[ 30  -2 -26 -22 -30 -27 -32  -5  -2  13   2  11   2  44 -13  38  -2  16
  40  23 -27  16   4 -53  28 -18  21 -32   1 -12  27  38   1 -17 -16] => 11
[ -2  -8 -32  -1  16   9  17 -15  38 -23 -34  58 -36   7   6  -1 -18 -18
  34  17  -8  -9 -14  -8  29  25  23   1  -4  -8  16   6 -15  10 -21] => 1
[  3 -11  22  26  14  26  14  43  -3  -7  17  -4   1  -8  10   8 -19  28
  18  40 -54   5  39  29 -18 -23  23 -45 -10  39  -7 -15   1  17   2] => 2
[ -5   8 -14  -7 -45 -39  -3 -10   6  35  -3  20   3  -4 -14  24   6  -5
  14  26  -7   3 -31  -8  45  25   1  50  13 -22  -3 -21  16 -63  10] => 1
[ -4  -7   1 -10 -18 -89  -7   8  -5  27 -36  14  -7  83   2  -1  12 -26
  -2  38  -9   8 -36   5  35  49  16  -1  28   8  36  32  52   2  31] => 10
[-114    3   -2  -21  -19  -31    3   -8   19   45  -12   15   22   20
   34    8   20   -2   34   11  -37   13   18   32   20   16   27   14
   15  -41    5  -31   -1   -2    4] => 10
[ 16  -2 -10 -46 -19   5 -30 -19 -15   1 -12   7   6  19  44   9  34 -12
   0  34 -32  21  33 -42  33 -27  12 -20 -37 -25  19  42   1   1 -29] => 4
[ 10 -31 -26 -58  47  18  39 -13  25 -34 -43  35  -5 -66  -8 -24 -35  18
  26  10   3 -16  -4 -29  12  -4  -4 -13   7  -7  22  -5   3  27 -29] => 9
[ -5   4 -21 -33 -43 -21 -53   0   5  32  -2  21   8  37  29   1  -1  -1
  58  11 -43  47  10 -25   8  60  20 -14   0  27  21  21 -21  -1 -31] => 1
[ 26  33 -30  -3 -49 -13 -54  14  -2  18  21   1 -11  60   0  13  11  11
  35   9   5  52 -11 -15  20  56  20 -27  14  42  12  43 -34  56 -26] => 11
[ -2  -6  -7 -25  23  14 -27 -64   8 -22 -38 -11  29  22  59  31  -3 -21
 -45 -30 -27  41  39 -72  16 -24  19 -38 -46 -22 -14  20  -6  11  -2] => 0
[  7   2  18  48  36 -13  16  18  24  19  32   2  -9 -21  13  13 -17  -5
  -2  45 -48  -4   7  25   6 -26  13 -27  -6  -1  -1  17  16  -9  26] => 0
[ 13  -6 -14  65   4   6   5  11   4   6  29  -5 -12  18  16   7 -29   4
   5  49 -38   0   4  29 -16 -44  19 -31 -15   0  22  47  25 -17   2] => 6
[-38 -11   1  30 -38 -12   3  -1  14  40  19  20  -2  -8 -32  -1  13   8
  49   6  -7   5  15  31  11  -5 -15  51  23 -36 -27 -44  17 -58 -24] => 10
[ 60 -18 -36 -24   7  -7  -4 -41 -15  -8 -35  19   6  22  34  -1  31 -35
 -62  49 -15  -5 -13 -64  16 -36   0 -18 -31   1  29  37  -9  24  -9] => 4
[ 24  13  15  88  38  11  16  21   1 -24  56   7 -26 -10  -5  -2   2  -2
   8  10 -19  -8 -21  49 -23 -12  14  -7 -11  34   4  25  14  -8   9] => 5
[ -8  19 -10 -43 -29 -12 -22  13  -4  38 -20 -15   3  84  28  24  27 -13
  28   7 -17  40  15 -67  21   8  34 -22  -4  19 -24  37   8  35 -16] => 8
[-11  22   8  21 -14 -39   1 -24 -10 -26 -36  46 -18  87 -13  13   9 -62
  20 -11  -3   0 -10   6  -4   7  13 -21  30   8  67  22  25  -1  26] => 10
[-21   4  14  34 -11 -27  16   2 -15   2  15  18  -8  46 -14  40 -15  -1
 -13 -11  12  16 -28  31 -15  39  17 -19  16  37  12 -33  16  -7  29] => 1
[ 12  -1 -26 -39 -19 -21 -44 -13   4  18 -13  16  16  12  40 -19  16  -8
  10  42 -40  26   4 -45  31  16   6  -4 -26  -1   7  54 -23   3 -21] => 1
[ 16 -24 -34 -54  38   4 -17 -60  19  -1 -52  -1  21   9  30  20   5 -13
 -10   2 -57   6  16 -74  31 -46   8  11 -39 -18 -12  15  24 -20  -4] => 3
[ -8  30   8  39  -2 -47  30 -14 -18 -31  10  35 -13  47 -12  52  15  -9
 -41 -11  49 -11 -38  18  15  37  24 -22   8  11  44   1  18  12  51] => 6
[ 50  -4   1 -14  16  30 -16 -42 -21  -1 -15  13   5   8  37  20   5 -25
 -46  39 -19  20   6 -28 -21 -38   9 -34 -48   4  16  11 -30  12   0] => 1
[-15  -1  13  54  21   1   7  26   6   7  40   0 -12 -12  -3  -1 -19  11
  15  14 -10 -18  12  40 -36 -18   8 -31   7  18  30  21   5  -5   3] => 11
[-52  -8 -22 -39 -28 -23   2 -27   8  50 -11   1  21  22 -19  23 -18  -3
  24   0  -1  12  20 -17 -18   8   0   4  41 -25  -6 -28  -1 -32 -18] => 5
[-29  12 -18 -44 -39 -34 -28   2   5  56  16  32   6  48  29  -2  26  -9
  54   3 -11  16   6 -43  -5  19  16  -7  -6   3  48  69 -17  23 -22] => 8
[-16 -11   5  11 -43  -7   8  12   7  14   6 -32   9 -51 -20  15 -36  15
  41  18 -12  -5   8   8  48  -6  -8  42  20 -51 -37 -27  33 -82 -18] => 3
[ 82   2 -17 -40 -23 -44 -60  11 -10  25  27   7 -16  53  -4   1  36   5
  14  18   4  49   6 -22  -8  53 -20 -12  33  19  34  32 -16  14 -22] => 10
[ -9  22 -14  -3 -41 -25 -48 -11   4  33  12 -16   4  54   1  22 -11 -19
  40 -19  -4  26  10 -14   5  35   9 -13  16   7   3  35 -23   1  -5] => 3
[  6   7   8 -51  14  26  10 -15  -4  10 -17  23  18   5  43  24  12 -23
 -21  17 -35  21  31 -79  -8 -45   5 -46 -24  15 -12   7 -34  35  -4] => 1
[ 32 -13 -36  -8   5  31  25  -2  18 -24 -46  10 -21 -28  -8  14 -47  16
  21  39   6 -16 -15 -18  32 -16  37   2 -17 -14 -14  -8  11  25 -17] => 7
[  4 -21 -30  32   7  47  52  17  29 -35 -13  39 -31 -50   0  11 -10  25
  24  47   5 -29  -7 -14  50 -50  28  38 -37 -25 -39   4  47 -24 -22] => 5
[-26  26  40 -11  -2 -28   9  -5  -5 -16 -13  11  -9  43 -13  21  -5 -35
  -9  14 -21  -2  11  30  14  29  -6 -16  29  -5  20 -15  10  -4  31] => 0
[-27   3 -37  -3 -14  15 -16 -50  -3  11 -18  -4  21  68  38  33 -12 -32
 -31  19 -39   4  -2 -35   0 -45  18   0 -53  23 -17  48  -8  10  22] => 3
[ 38 -24 -35 -34   8   7 -16 -56 -11 -32   1  29   8   3   4  40 -16  25
 -35  25 -20   0   0 -40  11 -53  20 -17 -73  -7  29  39  23 -15  -2] => 0
[-50 -21   3 -91  -2 -33   4   3  35  30 -46   1  13 -34  11 -29   3   9
  45  -4 -38 -10  33 -19  50  26 -10  17  47 -50  12 -47  14  -9 -36] => 4
[-34 -23  17 -57 -15  -8  11  21  34  12 -23  11  -5 -20  13   3 -24  30
  68  16 -55   0  27 -13  60   9   0  11  23 -54  13 -23  16 -26 -35] => 11
[-11  16  11  47  26 -32  14  20  24  24  40  -5 -17  35   3   5 -18 -13
  20  13 -66 -27   4  29 -13 -15  12 -27  24   9  31  33  18 -17  17] => 6
[ 24  17 -42   5  -9 -14 -28  -7  -5  30  20  33 -10  56  34  16  47 -21
  -1  15  43  40  -8 -35 -31  29  14 -12 -13  34  36  69 -24  40   2] => 8
[ 11  22 -26  -7 -41 -42 -69  -9  -7  45   9   9  -5  91  21   7  30 -18
  22  36 -27  28  -7  -5  19  58  23 -23 -12  17  27  67 -26  28  -4] => 9
[-52  -6  28  12  -2 -19  16  11  11  -7 -45  26 -16  39 -21 -14 -15 -20
  60  25 -30  -5  26  40  25  54   7 -34  45 -19   3 -40  -5   7 -19] => 9
[-41  19  27  19   6 -20  10 -20 -15 -31 -26  14  14  28  -4   9  10 -43
  -8 -25   2   5   0   3  -8  23  -2 -13  21   8   4 -23  -9 -21  30] => 1
[-13  25  -4 -22 -38   0 -45   4 -22  10  -1 -23  12  79  42  18   5 -18
  18  18 -34  49  35 -28   2   2  13 -31 -15  -2  -7  70 -15  27  -3] => 7
[ 28  17   5  -8  50   1  25  42   3  21  13  -9 -30   9 -10   3   7  -1
   5  18  -7  13 -10  21 -16  -2  29 -38  13  55   7  37  25  65  15] => 2
[-42   6 -30 -48 -25  -8  -9  -1   2  -2 -44  13   1  15  13 -17   4 -16
  58  21 -31   6   1   7  21  31  31   2  16  13  36   3  19   6 -24] => 4
[ 45 -14 -23 -23  20  -1  15 -22  41 -15 -57  26 -37  -7 -10 -18 -41 -15
  25  43 -18 -32 -27 -15  58  -1  25   7  -5 -31  14  18   8  16 -33] => 5
[-54  19   6   1   8 -14   8 -16  13 -12 -64  24   6  25   2  -2   6 -27
  13 -35  22  21  15  10  14  50  27 -24  28  15  13 -24   0  53  17] => 2
[-15  -6   4 -40   4 -11  31  39  36  22 -17  17 -29 -40  -8  -4   0  13
  54  55  -1   1  19  22  64  23  -7  30  31 -23 -23 -24  39 -22 -13] => 4
[ 39 -25 -26   3  11  20  30  -2  13 -17 -23  32 -31 -26   6   1  -8   1
   7  84 -19 -26 -14 -16  43 -32  25  22 -41 -23  -7  30  36 -26 -29] => 5
[-47 -14 -47  -3 -36   8   6   7  12 -10 -30  47  -7  15   4  -1   6   3
  44  48 -22 -10   2  -6  31  -3  31   4   0 -36   7  -4  -8  -8 -32] => 1
[ -3   2 -24 -15  16  -2 -17 -71   3  17 -22  18  28  44  16  26  17 -28
 -41  31 -27   8  20 -42 -10 -45   1 -15 -29 -10 -13  10 -32   3  11] => 5
[-51  -2  -7  41 -21 -42  12   2  13   7  -8  45  -5  41  -9  17   8 -22
  -1   6  27 -34  11   5 -19  34  -9  -5  46  -4  48 -12 -12 -20  26] => 11
[ 23 -14 -42 -23 -14  10  20  -7  -2 -14 -56  26 -27 -17 -15 -14 -19  -6
  33  45  -8 -17 -34  -5  30  10  31  26  -1 -21  31   6  40  12 -43] => 7
[-38 -12 -12 -53 -28 -23 -17 -11  10  32  -2 -19  17   3  -2  19 -42  25
  30  32 -31   3  13  10  36  -4   2  13  -2 -30  -4   8  17 -31  -3] => 3
[-40  26  29  51 -53 -75 -24  -1 -13  14 -10  16  -3  62  -5  11  14 -50
  12   1  24 -15 -10  40  26  79  11 -20  44 -32  54   1 -25   4  27] => 3
[ 19 -16  -6  19  36  19  10  33  -4 -28  22 -16 -12  16  -8  -8 -10  30
   0  37 -47 -19  -6  29 -22 -37  17 -20  -8  31 -10  10  20  13  -2] => 5
[  3   1   3   6  31 -12  22  15  14   0  15  24 -13   4   3  14 -26  -6
  19  25 -30 -13 -13  -1   0 -53  16 -38  -5  -4  32  47  13  -3  26] => 1
[-26  14 -16  10 -36 -56 -10 -28 -12  18 -14  25  -7  89  -5  15 -12 -40
   5   5  14  -7 -25  11 -12  23  14 -18  15  -6  76  64  20  -9  27] => 6
[  8  14 -24  -3 -30 -17 -47  -5 -14  25  -4  14   8  47  41  -3   6 -19
  28  13 -12  49  11 -30 -19  59  25 -32 -13  40  28  61 -22  46 -22] => 7
[-43  -4   6  13 -45 -36 -17  -4  -1  54  14  22   1  11  22  14  15  -1
  23  16  -4  18  18  27   9  54  -1  25  11 -52  28 -11   8 -26 -15] => 7
[-46   5  20 -14 -14 -29  15   4  12  27  -4  10   4  12   6   7 -17   3
  46  -5 -22   9  -2  11  17  11  12  12  17 -10  25 -10  35 -20  -1] => 8
[-11   2   7  35 -48 -19   7   0   1  -6 -29   0   2  40 -19  15 -47 -22
  15   6   6   0   7   3  16   9   4 -17  31  27  -3 -24  24 -24  11] => 4
[  5  21  21  -5   9  -2  28  48  -4  35   3  -6 -10  -7  -9  -5  -9 -14
  19  64 -36 -22 -29   9   1 -22  29 -22   0  46 -19  15   1  26  23] => 1
[-50  -8  11  25 -21 -25   7 -18  20  29  -3  26  11  -5  14  26   7 -15
  24   6  -7 -10  28  -2  12 -10   2  11  18 -77  18 -20   4 -62   5] => 5
[  0  -9 -23  -1 -12 -11  13  -9  18  -9  -2  34 -18 -10  -4   5 -23  14
  17  43  -3  -5  -3   9  54  12  13  10 -22  11  -3  13  24 -14 -23] => 4
[  0  -5 -41  18 -26   1 -21  12  19  -1  17  47 -25  28   5  -2  13   4
  55  -2   8  23  27  -6   1  24   4 -12  13  20  32  27   5   7 -37] => 4
[ 18  21 -20   4 -18 -21 -20  -2  15  23 -11  40   1  37  38   6  27 -54
  28   7 -20  35 -10 -62   9  11  -2  -9  12   7  26  53 -30   6  16] => 1
[ 57  -9 -24 -39  -5  17  25  12  12  -9 -19  16 -31 -60 -12 -10 -18  11
  15  56  -2 -28 -15 -10  39  19  20   6   3  18   6 -30  -2  17 -51] => 4
[-30 -15   4 -30 -14  -4  -8 -28   8  29 -11   2  27 -23  31   7  14  -1
   9  -4 -23  30  36 -17  23 -20 -13  23 -14 -65   4  11   0 -36  -9] => 2
[ 19 -18   7 -56  -3  -6 -28 -57  -2  16 -33   3  23  22  17  13 -23   8
 -16  37 -75  23   2 -29  43 -12   7   2 -55   6 -29 -14  -2 -19 -14] => 1
[ 44  -2 -30 -59  -4  21  20   9  19 -20 -38  15 -31 -45  -6  -4 -31   0
  25  48  -9 -20 -30 -18  39  17  28  19  -6   4  15   9  14  19 -22] => 0
[-14  -6  10 -46  25 -19  17 -13   2 -12 -44  16  -6  50   4  10  -2  -8
 -40  28  -4   4  14  18  14  45   2 -23   7  20   4 -16 -14  51  19] => 2
[ 57   2 -34 -54  23   7 -41 -56 -22 -13 -30 -15  20  45  52  17  13 -20
 -65  32   5  30   8 -56 -29 -20   5 -25 -43  20  29  51 -25  24  10] => 8
[ -8  -5 -10   8 -20   3 -34  -1   6  30  13  37  -4  57  35   8  29 -15
  64   5 -31  58  36 -31  -2  29   0 -32 -11  -1   6  46 -32  13 -31] => 9
[ -8 -32  10 -84  -2 -48   4  11  14  33   6   0   8 -24  -4  16  -6  50
  41 -12 -16   8  15  -6  13  50 -17   9  50 -56  39 -47  12 -41 -16] => 6
[ 21   6   1 -60 -35  -9 -55   9 -14  18  28   4  -1  51   2 -15  19  21
  49 -15 -31  41  17 -17  11  24  -4 -24 -12  42  11  43 -16  43 -42] => 4
